Below is a small trained network, with its code and all its weights. Each question gives an input and a class and asks what happens when units are switched off, that is, made to give their printed mean instead of their output.

import numpy as np


def w(rows, s, z=0):
    codes = np.array(rows[::2]) - 128.0
    scale = np.full(codes.shape[1], s)
    scale[-1] = z or s
    return codes * scale


def norm(h):
    return h / np.sqrt((h * h).mean(-1, keepdims=True) + 1e-5)


def f(y):
    return y / 2 * (1 + np.tanh(0.7978845608 * (y + 0.044715 * y**3)))


def log_softmax(a):
    a = a - a.max(-1, keepdims=True)
    return a - np.log(np.exp(a).sum(-1, keepdims=True))


def net(x, mask):
    res = np.array(x, float).reshape(1, 5) / 4 @ E
    u = 0
    for l in range(3):
        y = f(norm(res) @ A[l][:, :-1].T + A[l][:, -1])
        res = res + np.where(mask[u : u + 3], y, B[l][:, -1]) @ B[l][:, :-1]
        u += 3
    return log_softmax(norm(res)[-1] @ U[:, :-1].T + U[:, -1])


A, B = {}, {}
E = w([
[83,98,32,211,99],'x0',
[214,111,2,111,78],'x1',
[8,107,56,10,23],'x2',
[88,81,175,132,58],'x3',
[95,204,190,169,108],'x4',
],0.0074)
A[0] = w([
[150,72,148,108,181,183],'0.n1',
[68,196,101,253,107,63],'0.n2',
[85,117,118,125,77,1],'0.n3',
],0.011,0.0046)
B[0] = w([
[108,160,142,172,108,231],'0.n1',
[186,2,217,55,147,255],'0.n2',
[99,135,70,81,179,147],'0.n3',
],0.013,0.0032)
A[1] = w([
[90,57,134,126,170,2],'1.n1',
[181,218,135,14,255,149],'1.n2',
[163,128,131,10,253,103],'1.n3',
],0.0082,0.0031)
B[1] = w([
[121,165,136,196,157,130],'1.n1',
[48,88,125,255,18,252],'1.n2',
[74,178,175,253,21,204],'1.n3',
],0.008,0.0035)
A[2] = w([
[156,157,167,183,166,1],'2.n1',
[113,102,108,64,141,24],'2.n2',
[101,143,255,36,61,174],'2.n3',
],0.0091,0.0041)
B[2] = w([
[106,204,180,92,139,153],'2.n1',
[137,207,129,68,78,128],'2.n2',
[79,7,162,144,150,253],'2.n3',
],0.013,0.0061)
U = w([
[86,53,194,101,154,240],'0',
[126,198,110,75,167,1],'1',
[97,168,141,189,65,94],'2',
[222,127,17,129,108,157],'3',
[58,156,42,3,100,142],'4',
[139,187,124,65,154,24],'5',
[148,182,186,186,177,177],'6',
],0.018,0.0085)

Each question gives the input, the list of numbers given to net, and the class t.
The units are the neurons (one row each of A and B). Each row of codes is followed by its name. A weight is (code - 128) times the scale printed after its matrix; where a second scale follows, it is the last column's (A, B and U).
mask holds one flag per neuron, layer by layer. A switched-off neuron (its flag False) gives its mean, the last column of its row in B, instead of its output. The means were averaged over made-up inputs and are rounded, as every weight is.
A unit's drop is (log p(t) with every unit on - log p(t) with that unit switched off) / (log p(t) with every unit on - log p(t) with every unit switched off).
The circuit of an input: a set's keep is (log p(t) with only the set's units on - log p(t) with every unit switched off) / (log p(t) with every unit on - log p(t) with every unit switched off). Starting from all 9 units, units are removed one at a time, each time the one whose removal leaves the highest keep (on an exact tie, the one counted first), for as long as the keep stays at least 0.8.
circuit, biggest first: the units of the circuit, biggest drop first
top k neurons: the k neurons with the biggest drops, biggest first
k most important neurons of layer l: the k neurons of layer l with the biggest drops, biggest first
drop of u: that unit's drop, to one decimal
input [4,3,1,4,-1], class 3: circuit, biggest first => [2.n3]
input [8,-3,5,5,-1], class 4: circuit, biggest first => [0.n3; 2.n3]
input [-8,1,-7,2,-7], class 6: circuit, biggest first => [0.n2; 2.n3]
input [-7,4,-1,-1,7], class 2: top 2 neurons => [1.n2; 0.n2]
input [-8,6,-6,3,-4], class 2: circuit, biggest first => [1.n2; 1.n3]
input [0,-3,-2,-4,-4], class 6: top 2 neurons => [0.n1; 2.n3]
input [-5,3,8,-8,5], class 2: top 2 neurons => [1.n2; 1.n3]
input [-6,-3,-7,5,-7], class 6: circuit, biggest first => [0.n2; 0.n1]
input [5,2,1,4,-3], class 3: top 2 neurons => [2.n3; 2.n1]
input [-5,3,3,-5,8], class 2: top 2 neurons => [1.n2; 0.n2]
input [4,-3,3,-5,-3], class 4: top 2 neurons => [2.n3; 0.n2]
input [7,-8,-6,1,-7], class 6: top 3 neurons => [2.n3; 1.n1; 0.n1]
input [-3,5,3,-3,7], class 2: 2 most important neurons of layer 2 => [2.n2; 2.n3]
input [2,-5,-6,-1,-3], class 6: circuit, biggest first => [2.n3]
input [-6,6,-8,7,-1], class 6: top 2 neurons => [0.n2; 2.n3]
input [1,5,-3,6,-1], class 3: drop of 2.n3 => 0.3
input [-5,-4,2,-5,2], class 2: drop of 2.n2 => 0.0
input [0,-1,-8,1,-6], class 6: drop of 2.n3 => 0.1
